Below are the code and all the weights of a small trained network. Each question names an input and a target symbol and asks about switching units off, where a switched-off unit gives its printed mean instead of its output.

import numpy as np


def w(rows, s, z=0):
    codes = np.array(rows[::2]) - 128.0
    scale = np.full(codes.shape[1], s)
    scale[-1] = z or s
    return codes * scale


def softmax(a):
    e = np.exp(a - a.max(-1, keepdims=True))
    return e / e.sum(-1, keepdims=True)


def log_softmax(a):
    a = a - a.max(-1, keepdims=True)
    return a - np.log(np.exp(a).sum(-1, keepdims=True))


def net(x, mask):
    ids = ['ΔΘΞΨΩαεζηλμπτ'.index(c) for c in x.split()]
    T = len(ids)
    res = E[ids] + P[:T]
    u = 0
    for l in range(2):
        r = res
        for j in range(3):
            rows = slice(4 * j, 4 * j + 4)
            q, k, v = (r @ M[l][rows].T for M in (Q, K, V))
            z = softmax(np.where(np.tri(T) > 0, q @ k.T / 4**0.5, -1e9)) @ v
            o = O[l][rows]
            res = res + np.where(mask[u + j], z, o[:, -1]) @ o[:, :-1]
        u += 3
    return log_softmax(res[-1] @ U[:, :-1].T + U[:, -1])


Q, K, V, O = {}, {}, {}, {}
E = w([
[131,106,9],'Δ',
[149,129,97],'Θ',
[89,147,84],'Ξ',
[138,96,114],'Ψ',
[157,194,153],'Ω',
[93,162,82],'α',
[160,192,154],'ε',
[142,136,53],'ζ',
[136,160,111],'η',
[165,87,11],'λ',
[172,174,200],'μ',
[59,121,136],'π',
[117,148,98],'τ',
],0.013)
P = w([
[100,65,168],'0',
[200,150,69],'1',
[133,28,162],'2',
[195,219,66],'3',
[129,69,183],'4',
[218,190,71],'5',
[82,112,214],'6',
[177,174,32],'7',
[50,47,170],'8',
[239,159,2],'9',
[117,50,175],'10',
[193,182,29],'11',
],0.0065)
Q[0] = w([
[30,85,179],'0.h0',
[218,178,35],'0.h0',
[113,57,187],'0.h0',
[86,143,60],'0.h0',
[224,102,42],'0.h1',
[166,87,136],'0.h1',
[153,12,119],'0.h1',
[68,156,150],'0.h1',
[157,108,78],'0.h2',
[50,124,188],'0.h2',
[213,176,120],'0.h2',
[104,2,191],'0.h2',
],0.0083)
K[0] = w([
[87,57,102],'0.h0',
[201,206,102],'0.h0',
[64,43,216],'0.h0',
[155,131,50],'0.h0',
[71,161,254],'0.h1',
[132,147,127],'0.h1',
[187,211,181],'0.h1',
[183,82,57],'0.h1',
[177,100,68],'0.h2',
[73,129,224],'0.h2',
[160,168,107],'0.h2',
[69,17,164],'0.h2',
],0.0077)
V[0] = w([
[144,158,49],'0.h0',
[199,191,117],'0.h0',
[93,101,194],'0.h0',
[157,165,64],'0.h0',
[149,119,41],'0.h1',
[63,71,96],'0.h1',
[149,129,176],'0.h1',
[104,51,91],'0.h1',
[221,175,2],'0.h2',
[162,180,163],'0.h2',
[193,106,171],'0.h2',
[35,111,195],'0.h2',
],0.0091)
O[0] = w([
[198,42,97,190],'0.h0',
[66,59,35,198],'0.h0',
[53,180,212,71],'0.h0',
[218,9,74,191],'0.h0',
[188,52,37,126],'0.h1',
[254,159,183,147],'0.h1',
[63,119,162,113],'0.h1',
[228,113,136,124],'0.h1',
[129,25,40,251],'0.h2',
[93,190,67,152],'0.h2',
[61,132,61,96],'0.h2',
[126,225,209,62],'0.h2',
],0.006,0.0014)
Q[1] = w([
[208,210,207],'1.h0',
[158,7,156],'1.h0',
[198,192,232],'1.h0',
[38,113,87],'1.h0',
[157,86,115],'1.h1',
[159,104,234],'1.h1',
[171,208,165],'1.h1',
[185,254,208],'1.h1',
[140,196,228],'1.h2',
[189,187,166],'1.h2',
[149,159,250],'1.h2',
[149,104,171],'1.h2',
],0.0051)
K[1] = w([
[90,140,114],'1.h0',
[183,30,47],'1.h0',
[93,101,176],'1.h0',
[111,78,83],'1.h0',
[200,123,157],'1.h1',
[163,84,40],'1.h1',
[2,98,82],'1.h1',
[7,11,142],'1.h1',
[159,106,170],'1.h2',
[193,101,63],'1.h2',
[172,111,160],'1.h2',
[114,121,148],'1.h2',
],0.0067)
V[1] = w([
[55,137,36],'1.h0',
[24,109,86],'1.h0',
[15,149,120],'1.h0',
[95,227,110],'1.h0',
[51,102,97],'1.h1',
[105,184,145],'1.h1',
[126,228,222],'1.h1',
[47,186,61],'1.h1',
[113,169,131],'1.h2',
[165,150,65],'1.h2',
[112,148,97],'1.h2',
[254,92,121],'1.h2',
],0.0081)
O[1] = w([
[235,51,189,143],'1.h0',
[253,142,228,113],'1.h0',
[235,121,188,74],'1.h0',
[224,109,44,84],'1.h0',
[222,2,196,86],'1.h1',
[204,187,80,172],'1.h1',
[224,237,101,255],'1.h1',
[229,124,124,108],'1.h1',
[168,117,175,143],'1.h2',
[150,106,40,118],'1.h2',
[153,63,77,124],'1.h2',
[28,127,41,120],'1.h2',
],0.005,0.0044)
U = w([
[100,104,76,25],'Δ',
[99,69,107,254],'Θ',
[87,176,185,141],'Ξ',
[136,140,90,86],'Ψ',
[152,95,106,29],'Ω',
[96,98,112,188],'α',
[161,70,109,129],'ε',
[89,53,129,210],'ζ',
[128,140,176,65],'η',
[91,118,67,101],'λ',
[185,103,107,176],'μ',
[132,193,2,145],'π',
[116,107,74,129],'τ',
],0.0082,0.0037)

Each question gives the input, a string of symbols that net reads in full, and the target symbol t.
The units are the heads (4 rows each of Q, K, V and O). Each row of codes is followed by its name. A weight is (code - 128) times the scale printed after its matrix; where a second scale follows, it is the last column's (O and U).
mask holds one flag per head, layer by layer. A switched-off head (its flag False) gives its mean, the last column of its rows in O, instead of its output. The means were averaged over made-up inputs and are rounded, as every weight is.
A unit's drop is (log p(t) with every unit on - log p(t) with that unit switched off) / (log p(t) with every unit on - log p(t) with every unit switched off).
The circuit of an input: a set's keep is (log p(t) with only the set's units on - log p(t) with every unit switched off) / (log p(t) with every unit on - log p(t) with every unit switched off). Starting from all 6 units, units are removed one at a time, each time the one whose removal leaves the highest keep (on an exact tie, the one counted first), for as long as the keep stays at least 0.8.
units of the circuit, in order: the units of the circuit, biggest drop first
unit that matters most: the unit with the biggest drop
which heads matter: for each layer, one digit per head in row order, 1 if its drop is at least 0.15 and else 0, layers parted by /
drop of u: that unit's drop, to one decimal
input λ Ω Θ μ μ, target ζ: units of the circuit, in order : [1.h1 0.h2 0.h0]
input π π π τ μ μ, target π: unit that matters most : 0.h2
input π ζ π π π Ω τ μ, target π: which heads matter : 111 / 010
input π Δ λ π ζ Ω ε π, target π: which heads matter : 111 / 011
input Ξ Ω ε μ π, target Ξ: units of the circuit, in order : [0.h0 0.h2]
input μ Ψ μ μ Ξ π Ω μ π π, target μ: which heads matter : 111 / 111
input π Ξ ε π μ Θ, target π: units of the circuit, in order : [1.h1 0.h2 0.h0 0.h1]
input ε π Ξ λ α π π μ π π Ω, target ζ: units of the circuit, in order : [1.h1 0.h2 0.h0]
input Δ λ Θ, target ζ: units of the circuit, in order : [1.h1 0.h2]
input μ Ξ π π ε ε π π μ π μ λ, target μ: which heads matter : 111 / 111
input π ζ τ μ ε π, target π: units of the circuit, in order : [0.h2 1.h1 0.h1 0.h0]
input ε π π π μ π π π π μ π, target Ξ: units of the circuit, in order : [0.h2 0.h0]
input π π π π π λ η π Θ, target ζ: units of the circuit, in order : [1.h1 0.h2 0.h0]
input μ μ Ω π η π μ λ, target μ: unit that matters most : 1.h0
input π π α λ μ π τ π η π Ψ, target ζ: units of the circuit, in order : [1.h1 0.h0 0.h2]
input π Δ τ τ ε π ε τ η Ψ, target π: units of the circuit, in order : [1.h1 0.h2 0.h1 0.h0]
input π τ π Θ Ω Ω, target π: drop of 1.h1 : 0.7
input μ ζ η Ψ μ Θ ε ε ζ π τ Δ, target μ: drop of 0.h1 : 0.5
input π ε ε Δ π η μ λ μ, target ζ: drop of 0.h0 : 0.3
input μ π μ ζ, target μ: unit that matters most : 0.h1
